Below is a small trained network, with its code and all its weights. Each question gives an input and a target symbol and asks what happens when units are switched off, that is, made to give their printed mean instead of their output.

import numpy as np


def w(rows, s, z=0):
    codes = np.array(rows[::2]) - 128.0
    scale = np.full(codes.shape[1], s)
    scale[-1] = z or s
    return codes * scale


def softmax(a):
    e = np.exp(a - a.max(-1, keepdims=True))
    return e / e.sum(-1, keepdims=True)


def log_softmax(a):
    a = a - a.max(-1, keepdims=True)
    return a - np.log(np.exp(a).sum(-1, keepdims=True))


def net(x, mask):
    ids = ['ΘΨβδηλμπ'.index(c) for c in x.split()]
    T = len(ids)
    res = E[ids] + P[:T]
    u = 0
    for l in range(2):
        r = res
        for j in range(3):
            rows = slice(4 * j, 4 * j + 4)
            q, k, v = (r @ M[l][rows].T for M in (Q, K, V))
            z = softmax(np.where(np.tri(T) > 0, q @ k.T / 4**0.5, -1e9)) @ v
            o = O[l][rows]
            res = res + np.where(mask[u + j], z, o[:, -1]) @ o[:, :-1]
        u += 3
    return log_softmax(res[-1] @ U[:, :-1].T + U[:, -1])


Q, K, V, O = {}, {}, {}, {}
E = w([
[143,130,133,102,160,144,168,227,128,80,176,98],'Θ',
[118,98,104,164,137,85,154,118,80,79,152,30],'Ψ',
[144,69,148,170,111,67,145,197,123,120,85,193],'β',
[6,128,153,94,191,152,79,81,107,73,115,153],'δ',
[152,134,70,104,191,101,51,158,68,153,178,103],'η',
[226,119,104,75,61,76,97,137,104,85,119,156],'λ',
[146,89,64,61,146,158,193,61,168,138,107,169],'μ',
[78,114,157,117,130,76,138,136,96,185,252,167],'π',
],0.015)
P = w([
[95,254,34,214,110,178,179,109,79,70,145,158],'0',
[118,109,140,150,131,152,117,132,166,128,172,94],'1',
[90,135,40,121,103,146,159,155,60,94,147,146],'2',
[135,100,148,147,162,136,114,123,174,123,150,106],'3',
[97,112,49,97,87,139,164,159,73,104,133,151],'4',
[138,91,153,135,176,120,120,124,179,121,132,121],'5',
[100,100,42,81,97,125,170,167,70,94,121,159],'6',
[152,81,159,127,184,113,119,125,182,124,120,128],'7',
[112,82,47,69,92,122,171,173,68,101,114,166],'8',
[155,80,163,110,193,94,120,122,195,126,112,137],'9',
[114,68,44,53,93,120,169,182,71,94,105,169],'10',
[152,67,164,96,208,79,119,129,205,124,99,136],'11',
[122,69,32,61,104,110,184,184,61,86,84,186],'12',
],0.0099)
Q[0] = w([
[118,140,203,161,171,93,68,87,124,149,181,146],'L0H0',
[127,189,181,183,105,150,101,74,201,147,53,125],'L0H0',
[127,62,98,66,246,129,98,165,169,74,161,147],'L0H0',
[157,140,184,147,181,161,36,127,191,152,163,95],'L0H0',
[169,105,96,137,68,37,147,155,51,76,92,107],'L0H1',
[147,195,54,87,81,194,101,110,87,177,118,110],'L0H1',
[182,180,168,144,71,125,104,146,107,67,71,67],'L0H1',
[180,140,44,96,65,131,151,91,58,123,112,98],'L0H1',
[96,157,92,49,135,150,161,171,88,81,148,211],'L0H2',
[154,5,78,63,145,123,207,164,148,18,145,128],'L0H2',
[118,127,48,91,95,169,178,214,93,116,125,168],'L0H2',
[111,173,161,127,173,162,97,101,122,159,189,99],'L0H2',
],0.012)
K[0] = w([
[76,145,167,103,171,116,70,145,104,182,223,145],'L0H0',
[66,153,141,170,154,174,135,132,101,84,172,30],'L0H0',
[148,129,154,58,210,128,109,167,181,118,59,222],'L0H0',
[152,198,126,98,195,196,44,174,130,113,226,125],'L0H0',
[170,62,147,136,83,21,89,93,77,126,55,109],'L0H1',
[149,211,58,97,60,168,66,76,93,141,145,169],'L0H1',
[182,178,151,162,94,101,46,168,71,63,108,67],'L0H1',
[201,116,61,81,54,114,72,32,86,149,87,120],'L0H1',
[178,144,96,99,54,98,136,113,143,143,65,245],'L0H2',
[223,39,133,73,115,76,165,155,167,110,43,131],'L0H2',
[158,69,111,99,101,110,108,91,162,170,66,244],'L0H2',
[144,202,66,137,137,195,146,105,112,147,198,81],'L0H2',
],0.011)
V[0] = w([
[100,58,118,160,125,32,130,50,117,110,16,23],'L0H0',
[123,202,149,134,104,180,83,143,201,120,124,246],'L0H0',
[148,74,140,120,134,206,78,185,117,111,51,113],'L0H0',
[104,159,167,146,91,118,98,85,103,163,237,127],'L0H0',
[121,147,173,26,122,175,127,139,124,98,175,127],'L0H1',
[121,181,119,148,144,155,174,55,159,168,121,112],'L0H1',
[212,108,106,116,125,57,43,94,69,132,113,115],'L0H1',
[133,115,115,108,212,166,99,158,81,183,114,90],'L0H1',
[119,94,149,118,162,90,151,172,72,167,151,88],'L0H2',
[45,213,151,169,131,203,159,120,134,111,184,2],'L0H2',
[183,84,122,97,163,101,168,126,103,71,113,40],'L0H2',
[121,246,59,244,146,194,136,153,128,81,218,81],'L0H2',
],0.0058)
O[0] = w([
[170,108,169,189,254,181,84,94,97,80,182,218,99],'L0H0',
[31,209,162,125,54,132,177,107,153,108,87,62,106],'L0H0',
[130,109,70,113,150,153,51,153,137,78,74,73,129],'L0H0',
[104,119,174,86,135,45,162,68,87,172,109,163,57],'L0H0',
[129,77,124,98,83,148,37,183,160,131,136,89,150],'L0H1',
[170,129,144,103,110,111,180,86,130,101,93,85,60],'L0H1',
[55,205,94,105,141,93,134,132,149,111,116,207,160],'L0H1',
[137,174,114,129,122,115,156,197,151,182,66,82,115],'L0H1',
[158,57,91,82,132,16,143,130,168,117,72,112,135],'L0H2',
[157,122,186,117,85,88,128,109,45,138,112,9,3],'L0H2',
[113,149,83,120,152,88,190,136,167,89,159,44,209],'L0H2',
[103,137,169,73,192,80,108,105,10,165,77,41,96],'L0H2',
],0.0059,0.0063)
Q[1] = w([
[69,125,57,172,92,110,117,201,43,55,94,188],'L1H0',
[134,121,123,60,47,105,86,175,73,193,108,198],'L1H0',
[174,156,207,217,153,147,186,6,159,199,38,128],'L1H0',
[242,170,177,201,184,101,55,143,188,237,147,101],'L1H0',
[185,103,194,218,186,147,85,95,175,159,46,84],'L1H1',
[138,165,87,25,129,167,143,197,123,97,169,126],'L1H1',
[119,84,69,28,163,142,193,164,128,106,132,83],'L1H1',
[111,71,174,187,231,83,141,96,205,149,175,102],'L1H1',
[100,104,72,155,124,114,207,145,49,130,219,151],'L1H2',
[90,125,219,183,179,96,89,99,162,97,186,143],'L1H2',
[132,144,161,75,73,151,144,105,134,138,95,100],'L1H2',
[198,94,254,175,138,129,138,113,192,175,91,86],'L1H2',
],0.0094)
K[1] = w([
[171,128,130,164,99,170,76,114,162,70,45,225],'L1H0',
[130,73,148,62,79,172,78,129,129,182,114,225],'L1H0',
[49,150,172,137,88,86,146,105,23,166,117,72],'L1H0',
[107,127,180,90,208,99,54,170,57,205,177,38],'L1H0',
[66,124,165,104,170,124,90,105,80,142,143,6],'L1H1',
[184,152,144,128,112,106,82,177,199,107,146,182],'L1H1',
[177,53,88,115,138,114,127,161,173,84,130,121],'L1H1',
[125,146,99,68,196,184,132,96,145,103,120,43],'L1H1',
[187,92,60,153,118,89,158,113,195,144,189,132],'L1H2',
[71,74,206,77,206,81,52,141,158,125,131,131],'L1H2',
[103,137,121,75,124,148,135,107,107,135,97,105],'L1H2',
[89,94,208,104,124,111,108,149,42,163,133,58],'L1H2',
],0.011)
V[1] = w([
[254,116,77,118,99,121,109,119,147,175,200,122],'L1H0',
[75,110,91,187,189,159,223,172,124,156,116,117],'L1H0',
[136,190,97,97,109,94,94,86,129,58,92,118],'L1H0',
[63,71,125,92,194,126,73,130,106,184,106,127],'L1H0',
[158,108,158,148,100,92,98,157,141,101,129,164],'L1H1',
[127,82,180,72,105,100,153,109,132,163,224,124],'L1H1',
[137,84,136,162,129,92,139,147,124,132,99,172],'L1H1',
[187,68,117,152,157,175,106,169,159,81,112,126],'L1H1',
[186,34,127,104,135,128,117,156,179,177,154,124],'L1H2',
[69,90,115,93,154,204,170,30,150,126,63,141],'L1H2',
[106,77,103,93,170,136,84,91,145,199,125,119],'L1H2',
[93,213,117,165,153,131,108,119,74,174,137,131],'L1H2',
],0.0086)
O[1] = w([
[82,153,208,124,194,93,113,169,31,105,107,213,214],'L1H0',
[176,102,105,158,146,120,139,186,113,201,60,38,195],'L1H0',
[126,164,149,3,66,104,159,62,125,22,134,132,141],'L1H0',
[221,141,57,177,192,163,157,67,156,157,142,152,80],'L1H0',
[150,144,196,145,135,139,60,168,122,127,160,106,171],'L1H1',
[162,59,112,174,61,158,111,99,144,69,72,167,98],'L1H1',
[162,98,132,116,132,135,97,190,145,145,162,86,147],'L1H1',
[138,141,121,102,132,182,89,124,133,166,199,110,254],'L1H1',
[83,170,139,136,109,73,196,72,124,113,69,71,185],'L1H2',
[78,63,128,52,152,224,144,159,26,165,69,120,99],'L1H2',
[66,188,95,61,129,144,158,137,108,224,88,113,92],'L1H2',
[122,144,138,160,160,133,60,140,181,200,154,172,34],'L1H2',
],0.0073,0.0078)
U = w([
[125,89,74,137,126,217,152,55,185,141,149,147,150],'Θ',
[74,145,136,118,139,109,125,104,131,86,171,166,120],'Ψ',
[112,89,155,216,116,178,42,186,161,170,153,69,198],'β',
[86,88,127,203,114,116,165,132,147,146,67,190,122],'δ',
[82,225,97,126,150,93,174,121,153,237,113,149,133],'η',
[84,128,139,92,149,167,150,145,62,176,52,128,201],'λ',
[207,103,126,168,254,144,138,84,37,103,128,179,30],'μ',
[147,151,122,82,102,51,186,137,143,107,84,25,4],'π',
],0.0055,0.0044)

Each question gives the input, a string of symbols that net reads in full, and the target symbol t.
The units are the heads (4 rows each of Q, K, V and O). Each row of codes is followed by its name. A weight is (code - 128) times the scale printed after its matrix; where a second scale follows, it is the last column's (O and U).
mask holds one flag per head, layer by layer. A switched-off head (its flag False) gives its mean, the last column of its rows in O, instead of its output. The means were averaged over made-up inputs and are rounded, as every weight is.
A unit's drop is (log p(t) with every unit on - log p(t) with that unit switched off) / (log p(t) with every unit on - log p(t) with every unit switched off).
The circuit of an input: a set's keep is (log p(t) with only the set's units on - log p(t) with every unit switched off) / (log p(t) with every unit on - log p(t) with every unit switched off). Starting from all 6 units, units are removed one at a time, each time the one whose removal leaves the highest keep (on an exact tie, the one counted first), for as long as the keep stays at least 0.8.
units of the circuit, in order: the units of the circuit, biggest drop first
unit that matters most: the unit with the biggest drop
heads that matter: for each layer, one digit per head in row order, 1 if its drop is at least 0.15 and else 0, layers parted by /
input Θ δ Ψ Ψ μ, target λ: units of the circuit, in order : [L1H2]
input μ β Θ Θ Ψ, target β: heads that matter : 001 / 110
input λ π Θ π Ψ Θ Θ Θ, target β: units of the circuit, in order : [L1H2, L0H0, L1H0]
input π Ψ π Θ Θ Θ Ψ π π, target δ: units of the circuit, in order : [L0H2, L1H1, L0H0]
input π λ Θ Θ λ λ δ Ψ δ δ Θ Θ δ, target Ψ: heads that matter : 000 / 100
input Θ Ψ η β δ, target β: units of the circuit, in order : [L1H1, L1H0]
input μ Θ μ μ λ λ λ Θ Θ β Ψ Θ λ, target Ψ: heads that matter : 001 / 100
input β Θ λ Θ Ψ, target Ψ: units of the circuit, in order : [L0H2, L1H0]
input Θ Ψ Θ η δ, target Θ: units of the circuit, in order : [L1H0, L0H2]
input Θ δ η, target η: heads that matter : 011 / 001
input λ Θ λ μ η, target λ: heads that matter : 101 / 001
input Θ Θ π η Θ β β Θ λ Θ Θ λ β, target β: units of the circuit, in order : [L1H1, L0H2]
input β Θ η, target β: heads that matter : 000 / 101
input η Θ Θ Θ μ λ η, target Ψ: heads that matter : 001 / 100
input π Θ η π λ Θ β Ψ μ λ η, target Ψ: heads that matter : 011 / 100
input λ Θ δ Ψ π Θ λ Ψ Θ Ψ Ψ, target Ψ: heads that matter : 000 / 100
input β Θ η μ Θ π Θ, target λ: units of the circuit, in order : [L1H2, L0H2]
input Θ π Ψ π η β Θ μ η Θ Ψ δ, target λ: heads that matter : 000 / 001
input μ Θ Θ β Θ μ η Θ Θ η δ π, target η: units of the circuit, in order : [L1H2, L0H0]
input β Θ δ, target β: unit that matters most : L1H2
input δ Θ λ η Θ λ η π η π Ψ Ψ π, target Ψ: units of the circuit, in order : [L1H0]
input η λ λ β η Ψ Θ λ Θ μ Θ μ, target Θ: units of the circuit, in order : [L0H2, L1H0, L0H0]
input Ψ Θ Θ Θ Ψ λ Θ β Θ β δ β, target δ: units of the circuit, in order : [L0H2, L1H1]
input μ β Ψ λ η Ψ μ Θ λ Θ Θ Θ μ, target λ: heads that matter : 001 / 101
input Ψ β Θ Θ λ Θ Ψ Θ Ψ μ, target Θ: heads that matter : 001 / 100
input η Θ π, target δ: units of the circuit, in order : [L1H1, L0H2, L0H0]
input δ β β, target β: heads that matter : 000 / 110
input Θ δ Θ Θ λ Ψ, target π: heads that matter : 001 / 000
